6.66	7.34	-6.95	2.62 → 6.66, 2.62

-2.63	-4.49	-4.62	0.15	-3.50	-6.32 → -2.63, -6.32

1.87	-1.75	-1.67	-2.71	-1.68
-4.96	5.12	5.41	5.10	4.40
-0.64	2.66	1.62	1.20	1.94
→ 1.87, 1.94

-0.34	-1.76	-3.00	-6.18 → -0.34, -6.18

-2.52	-2.80	-2.41	-5.73 → -2.52, -5.73

3.58	-5.22	0.37	-6.39	-4.98	-5.12 → 3.58, -5.12
---
[[-5.06  1.08  5.91 -0.35 -3.53]
 [ 1.78  2.94 -1.51  4.71 -2.74]] 4.71

[[-5.45 -1.39 -0.96 -2.42  0.10 -2.01]
 [-2.73 -0.67 -0.80  0.52 -5.25 -2.82]] -5.25

[[ 3.17  1.42 -1.90  4.86 -1.88]
 [ 6.71  7.23 -4.44  6.11 -1.75]] 6.11

[[ 2.21  3.35 -0.01  0.33  1.37  1.97  0.25]
 [ 1.75 -4.90 -0.84  0.90  1.33 -6.60  1.94]] -6.60

[[ 3.31  3.59  0.25  1.24 -0.04]
 [ 4.57 -0.48 -3.44  3.68 -6.32]] 3.68

[[ 4.36 -4.49 -4.14  0.23 -1.86  4.30]
 [-6.00 -1.21 -4.16  0.67  0.76 -3.97]] 0.76
---
[[8666 4734 6450 1631 8474 5104 4133]
 [8419 5313 6284 1631 7918 5465 4844]
 [8325 5460 6237 1631 7793 5528 4997]] gives 7793

[[152 140 160 142 155 200 157]
 [154  99  76 167 165  82 109]
 [138  36  90  57 103 128  51]] gives 103

[[8817 4299 4983 3726 3221 3216]
 [5649 4763 4291 4194 4389 3660]
 [4027 6075 3040 4282 5831 2562]] gives 4282

[[ 740  651  614 -332]
 [-398  -17  -24  605]
 [ 202   -1  154 -521]] gives -1

[[223 166 502 403 435]
 [480 614 658 403 378]
 [ 30 278 668 773 781]] gives 668

[[5 7 4 2 8]
 [7 7 2 5 5]
 [4 4 5 4 6]] gives 5
---
array([[ 2.66, -4.66,  3.57,  1.63, -5.62],
       [ 2.90,  0.32,  6.04, -2.41, -1.33]])
6.04

array([ 6.20,  0.97, -1.17,  0.76, -3.63,  0.42])
0.76

array([-7.08,  6.28, -4.93, -2.80, -2.06,  0.52,  2.44])
-2.06

array([ 1.49, -0.62, -5.58, -5.39,  0.36,  2.54])
-5.39

array([-0.93, -2.93,  6.19,  5.61])
-2.93

array([ 6.93, -1.91,  1.16,  2.70, -5.07])
1.16
---
[1, 5, 5, 2, 4, 6, 7]
1
[3, 4, 1, 3, 4, 1, 7]
3
[-37, 6, 30, -3, 5, 20]
-37
[-624, -225, 788, -515, -465, -259]
-624
[7033, 3188, 5437, 7878, 5868]
7033
[1, 5, 5, 8, 1, 4, 4]
1
[5110, 2422, 5722, 8151]
5110
---
[-994  553 -567 -652 -479] | -479
[ 649 -113 -315 -238 -331  305 -612] | -612
[204  67 182  43] | 43
[4 5 7 9 4 1] | 1
[8434 4541 1434 2775] | 2775
[-29 -19  43  37 -42  16] | 16
---
[1082 6732 8747 1507]: 6732

[[116  21  96 103 106 120]
 [125  40  41 207 102 248]
 [189 117  40  53 167  72]]: 207

[8328 8911 2330 6179]: 8328

[81 22 73 57  3 68 78]: 78

[[5 4 5 6 3]
 [6 3 4 7 3]
 [4 3 8 1 3]]: 7

[[6953 6046 7023 6444]
 [7510 5639 7104 8375]
 [5362 6169 2662 6331]]: 7510

[[ 352  323 -287 -408   22 -320]
 [-561   -2 -559  104  503  102]]: 352

[[7929 1704 2643 5807 1929]
 [8338 3843 6231 5270 3798]]: 7929

[4784 7084 8970 1582 3308 8481 2418]: 8481
---
array([[65, 42, 44, 59, 20],
       [96, 40, 39, 72, 43],
       [74, 43, 41, 36, 59]]) => 74

array([[469, 213, 599, 830],
       [494, 387, 903, 744],
       [558, 769, 260, 188]]) => 558

array([[  87, -383,  270,  425,  -42,  244,  470],
       [-502, -518,  107,  413, -443, -415, -332],
       [ 574, -413,  179,  584,  364,  -42,  393]]) => 574

array([[7607, 5736, 2264, 7338, 6314, 5462],
       [4300, 8084, 1131, 8022, 6956, 6018],
       [3289, 5479, 5704, 1342, 2802, 7248]]) => 3289

array([[-616, -109,  120, -239, -380,  537],
       [-616, -109,  120, -808, -380,  812],
       [-616, -109,  483, -737, -380,  537]]) => -616

array([[3053, 2197, 9823, 9794, 9684, 9827],
       [7890, 6962, 5197, 5038, 5600, 4972],
       [1579, 2339, 6564, 6594, 6191, 6751]]) => 1579

array([[1921, 2077, 8761, 3024, 4769, 9326],
       [6658, 5278, 3573, 5537, 6483, 6776],
       [3252, 5813, 4481, 4339, 3329, 1074]]) => 3252
---
[-3.92 -6.64  2.80  1.33  1.58 -3.83 -4.75] >> 1.33

[[-2.01 -1.31 -1.49 -1.98 -5.67  1.76]
 [-0.56  0.73 -0.87 -2.65 -4.29  1.52]
 [-3.94 -0.79  1.50 -4.97 -4.28  2.07]] >> -1.98

[-0.01  1.69  6.40  1.52 -0.10] >> 1.52

[ 5.24 -2.82  2.02 -4.19  0.23] >> -4.19

[ 3.31 -6.68  0.01  6.85 -0.70] >> 6.85

[-2.66  0.93 -1.31 -5.46  1.94 -5.88] >> -5.46
---
[ 4.89  4.55 -5.95 -0.55 -5.25  3.76 -1.47] -> -5.95

[ 1.44  1.96 -5.64 -0.87 -2.47] -> 1.44

[[-0.88 -6.61  0.45 -5.38]
 [ 2.55 -0.87 -2.96  1.01]
 [ 3.75 -2.67  2.68 -4.10]] -> 1.01

[ 5.76  6.14 -1.84 -1.51 -0.41  2.82] -> 6.14

[-5.09  0.01 -0.35 -3.39 -6.43  5.93] -> 0.01

[-5.17  0.48 -0.89 -4.22 -6.48] -> -5.17
---
[-5.46  0.18 -1.44  1.77  1.85] | -1.44
[-2.82 -0.49  4.85 -1.65  3.61  5.83 -7.34] | 3.61
[ 0.92 -1.15 -4.59  4.42  5.24] | -4.59
[ 0.91 -5.45  7.10 -2.40  0.72] | 7.10
[-2.43 -7.25  2.50  2.75] | -7.25
[ 5.82  0.66  0.12 -3.21 -3.91] | 0.12
---
-0.7   0.1  -0.9  -0.9  -1.4  -1.3   1.5 -> -1.3

 114.584    93.263  -127.523  -164.843
 -54.023    83.663   114.551  -138.909
-139.836   119.895   -58.073   112.651
-> -127.523

 0.004  -0.011   0.005  -0.040  -0.024  -0.063  -0.018
-0.040   0.120  -0.063   0.024  -0.171   0.064   0.090
-> -0.063

 15.06   15.26   -3.64    5.15   -5.90   15.62    6.31
-19.61   -9.59  -11.28  -20.98    7.05  -17.54   -3.98
-> 15.62

 -5.463   -4.270   11.926    7.629  -10.958   -9.577 -> -10.958

 0.20  -0.02   0.09   0.01
-0.16   0.04  -0.05   0.05
-> 0.09

 -60.981   173.564  -156.459   -79.782   178.164  -149.215 -> 178.164

 1.266   0.119  -1.137  -0.478  -0.816 -> -0.478

 0.13   0.02   0.12   0.12   0.14   0.14
 0.11   0.05   0.01   0.14   0.14   0.16
-0.12  -0.19  -0.13  -0.07  -0.12  -0.14
-> 0.14
---
[[ 2.12  1.19  3.32  3.29  1.26  0.71]
 [-1.35  2.84  3.75  2.95  0.02  2.11]
 [-0.63  4.02  7.08 -4.68  7.21  3.93]] Answer: 7.21

[-4.52  6.98  0.25  1.38 -2.49] Answer: 1.38

[-5.73  1.25 -0.94  4.36 -3.58] Answer: 4.36

[-0.04  0.73  2.39 -6.02  1.04 -1.86] Answer: 1.04

[[-3.41 -1.84  0.10  1.39]
 [ 0.05 -7.09  2.42 -1.40]] Answer: 2.42

[-7.30 -1.04 -1.37  0.73] Answer: -1.37
